[-35 -12  24   9] : <161>
[ 16 -90  77 -46] : <48>
[-13  34 -60   1] : <27>
[ 19  24 -12  22] : <124>
[ 11 -11 -39  48] : <12>
[ 16 -90  77  46] : <74>
[ 10  -1 -31 -15] : <145>
size: [10]	1
<27>	[-13  34 -60   1]
find: [-12  24]	<161>
find: [-35 -12  24]	<161>
find: [ 16 -90  77 -46]	<48>
find: [  9  -1 -30 -15]	<145>

[ 26  79 -36  91]  <31>
[ 45  45 -22  84]  <69>
[-53  82 -54  81]  <156>
[63  8 11 60]  <79>
[-90 -27  52  33]  <130>
[-72 -24 -49  -6]  <4>
size: [-53  82]	2
size: [-90 -27]	2

[ 30 -20 -14  13  18  20 -29 -17  70  -3   4 -26  16  18 -40  37  26] : <137>
[ 35   1 -21   4 -29  20 -29 -18  58  10  23 -23  37  -9 -21  29   4] : <33>
[ 27 -24 -11  14  26  18 -28 -16  67  -6  -2 -25  10  24 -42  36  29] : <113>
[ 36  -8 -20   8 -11  22 -32 -19  68   5  16 -26  31   1 -30  35  13] : <17>
[ 33   6 -21   1 -37  19 -28 -17  52  11  25 -20  39 -14 -16  26  -1] : <10>
[ 27 -16 -11  14  26  18 -28 -16  67  -6  -2 -25  10  24 -42  36  29] : <164>
[ 20 -30  -6  16  46  13 -21 -12  58 -11 -12 -21  -3  33 -42  32  34] : <73>
[ 35 -12 -19   9  -3  22 -31 -19  70   2  13 -27  27   8 -34  36  18] : <163>
[ 35  -3 -20   5 -21  21 -31 -19  63   7  20 -25  35  -3 -26  33   9] : <121>
[ 24 -27  -9  15  36  16 -24 -14  63  -9  -7 -24   5  28 -43  35  33] : <103>
<137>	[ 30 -20 -14  13  18  20 -29 -17  70  -3   4 -26  16  18 -40  37  26]
find: [-20   8 -11  22 -32 -19  68   5  16]	<17>
find: [ 19 -31  -6  16  47  12 -22 -13  59 -11 -13 -20  -2  32 -41  31  34]	<73>
<103>	[ 24 -27  -9  15  36  16 -24 -14  63  -9  -7 -24   5  28 -43  35  33]

[-28   9   5  24 -28 -31  63 -37 -18 -43 -27 -33  18  82 -10 -16  -8 -46
  24   5 -12] -> <11>
[-28   9   5  24 -28 -31  63 -37 -18 -43 -27 -33  13  91 -11 -54  -3 -26
 -15  18  -9] -> <7>
[-23 -13 -12 -15 -45 -45  49 -45  11 -42   6 -33  13  91 -11 -54  -3   3
 -15  18  -9] -> <23>
[-23 -13 -12 -15 -45 -45  49 -45  11 -42   6  -1 -52  50  -8  21 -17 -15
 -46  11 -20] -> <26>
size: [-28   9   5  24 -28]	5
size: [-28   9]	2
size: [-28   9   5  24 -28 -31  63 -37 -18 -43 -27 -33  13  91 -11 -54  -3 -26
 -15]	19
size: [-28   9   5  24 -28 -31  63 -37 -18 -43 -27]	11
<26>	[-23 -13 -12 -15 -45 -45  49 -45  11 -42   6  -1 -52  50  -8  21 -17 -15
 -46  11 -20]
find: [-23 -13 -13 -16 -45 -45  49 -47  11 -41   6   0 -51  49  -9  19 -17 -15
 -45  11 -19]	<26>
<23>	[-23 -13 -12 -15 -45 -45  49 -45  11 -42   6 -33  13  91 -11 -54  -3   3
 -15  18  -9]

[  3   1 -65 -11] -> <151>
[-28 -34 -20   4] -> <97>
[ -9  -6 -69  -9] -> <181>
[ 2 -3  5 -4] -> <104>
[21  7  9 -7] -> <157>
[ -6 -16  40  -2] -> <165>
[ -2  -8 -58  -7] -> <75>
[-25 -29 -49   2] -> <6>
[-11  -6 -54  -8] -> <102>
<97>	[-28 -34 -20   4]
find: [-24 -28 -49   2]	<6>
<181>	[ -9  -6 -69  -9]

[ 22 -47  18  25   0  11  16  -1  18  13 -32  -9  34   2 -20 -12   0 -13
 -54  -4  -7  20 -51  -3  -5 -21  12  32  32  34  -7  65 -34  11  14  22
  25  -5  -9 -27 -17 -13 -11  12 -13  -1   8] -> <2>
[ 39   7  39  14  -5  20 -22 -72  22 -40 -19  -9  44   8 -44  -3   4   1
 -12  32 -40  13 -11  -8  58 -10 -11  20   1  17   7   3 -22  16  22  24
  21   9  24 -15 -35 -32  12  32  -2  -7 -18] -> <119>
[-18  -8 -33 -23   5 -30 -22  40  -3 -30  -7  -5 -32  -5  18  35 -28 -23
 -28 -24  33  -3 -13 -24 -28  40  25   0  16 -34 -31  10   6 -17 -15 -12
  -2  12 -28   0 -27  -7 -12   9  -7  17   1] -> <38>
[ 39   7  39  14  -5  20  35 -72  22 -40 -19  -9  44   8 -44  -3   4   1
 -12  32 -40  13 -11  -8  58 -10 -11  20   1  17   7   3 -22  16  22  24
  21   9  24 -15 -35 -32  12  32  -2  -7 -18] -> <114>
find: [ 23 -47  18  25   0  11  16  -1  18  13 -33  -9  34   2 -21 -13  -1 -12
 -54  -4  -6  20 -51  -3  -7 -21  12  33  31  33  -7  65 -34  11  14  23
  24  -5 -10 -27 -17 -12 -11  12 -13  -2   8]	<2>
size: [-18  -8 -33 -23   5 -30 -22  40  -3 -30  -7  -5 -32  -5  18  35 -28 -23
 -28 -24  33  -3 -13 -24 -28  40]	26
find: [ 39   7  39  14  -5  20  35 -72  22 -40 -19  -9  44   8 -44  -3   4   1
 -12  32 -40  13 -11  -8  58 -10 -11  20   1  17   7   3 -22  16  22  24
  21   9  24 -15 -35 -32  12  32  -2  -7 -18]	<114>

[ 48  -2   2 -10  33 -38 -95]  <22>
[-12 -10   6 -38  51 -48   5]  <91>
[ 56  -5  -9 -44   6  95   7]  <64>
[ 23  -3  -2  42   4  50 -20]  <128>
[ 21 -32   6  47 -22  49  22]  <32>
[  6  14   9 -29 -18 -22  31]  <39>
size: [-12 -10   6 -38  51 -48]	6
find: [ 54  -3  -8 -46   6  94   5]	<64>
<22>	[ 48  -2   2 -10  33 -38 -95]

[-42 -22  23   0   9  42  32] = <111>
[-22  19  13  24  41  10  25] = <80>
[-11   4   2  13  16   4   2] = <59>
[ 11 -12 -37 -77 -56 -89  -5] = <92>
[ 80  22  60 -47 -62   9  61] = <122>
[13 28 40 -2 24 38 79] = <9>
[-12  -8 -14   4   4  16   2] = <101>
[ 54 -45 -32  20  23 -29 -50] = <115>
[ -5  -7 -14 -34 -41   7 -12] = <105>
find: [14 28 41 -2 24 39 79]	<9>
<122>	[ 80  22  60 -47 -62   9  61]
find: [ 55 -45 -31  21  23 -29 -49]	<115>
find: [ -5  -8 -14 -35 -39   6 -13]	<105>
find: [16  4]	<59>

[  5  -6 -30 -22  42  12  82  14 -39 -32 -45  -5   4 -24  36  23 -20   1
  14 -23   5 -35  -8  39  14  19  16 -16   6  26   0 -65  18]  <60>
[  5   7   8  18  22   6  12  18   4   1 -23  -9  -5  -9 -18 -10   2 -13
  25 -15 -11  17 -19  32   1  14   2 -16   0  29 -20 -20  18]  <134>
[ -7  13  22  17   3 -22 -34   5  12  41 -39  22 -56  25 -71 -52  18 -27
  36   7 -36  64  -8  11  -5 -51   2 -18  -7  39 -38  32  56]  <129>
[-12  -4  13   0  -8  -9 -10  -7  10   1  12   3   4   0 -13 -13  11   0
   2  19 -12  18  -7 -12 -10  -5   5   2   9 -23 -10  13   1]  <116>
[ 52 -26  16 -64 -29  10  37  58 -48 -37  41 -60  63 -46  24   9  22  63
 -35 -12  69 -30   8 -27 -34  51 -24  25  -6 -42  11  -5 -93]  <29>
size: [  5  -6 -30 -22  42  12  82  14 -39 -32 -45  -5   4 -24  36  23 -20   1
  14]	19
size: [ -7  13  22  17   3 -22 -34   5  12  41 -39  22 -56  25 -71 -52  18 -27
  36   7 -36  64  -8  11  -5]	25
find: [-26  16 -64 -29  10  37  58 -48 -37  41 -60  63]	<29>
find: [  6  -9 -30 -21  43  12  83  15 -38 -31 -46  -7   3 -26  37  25 -18   0
  14 -22   3 -34  -8  38  13  17  15 -17   8  26  -1 -69  19]	<60>
<129>	[ -7  13  22  17   3 -22 -34   5  12  41 -39  22 -56  25 -71 -52  18 -27
  36   7 -36  64  -8  11  -5 -51   2 -18  -7  39 -38  32  56]
size: [-12  -4  13   0  -8  -9 -10  -7  10   1  12   3   4   0 -13 -13  11]	17
find: [  6   7   8  18  22   4  12  18   3   1 -23  -9  -4  -9 -17 -10   3 -13
  26 -14 -12  18 -19  31   1  14   2 -16   0  29 -20 -19  20]	<134>

[ 52  47 -27 -10]  <87>
[  2  -4  -4 -23]  <110>
[ 0 35  7 96]  <81>
[ 37  18 -68 -88]  <144>
[-59  17  16  54]  <120>
[ 0 35  9 -9]  <51>
[  1 -54  52  45]  <175>
[ 0 35  7 60]  <173>
[ 39  37 -78 -90]  <93>
[  2  -4 -34 -23]  <68>
find: [52 45]	<175>
find: [  2  -5  -3 -23]	<110>
find: [  1 -54]	<175>
<110>	[  2  -4  -4 -23]

[-10  -8  87  -8 -12  -3  21  -4 -15  17] -> <16>
[-10  23 -44  22 -54  -3 -38  42 -15  63] -> <67>
[-10  70 -66  -8  40  21  -3   0 -31  17] -> <107>
[-10  57 -73  -8 -12  -3 -38  18  33 -15] -> <84>
size: [-10  57 -73  -8 -12  -3 -38  18]	8
size: [-10  70 -66  -8  40  21]	6
find: [-3 21]	<16>

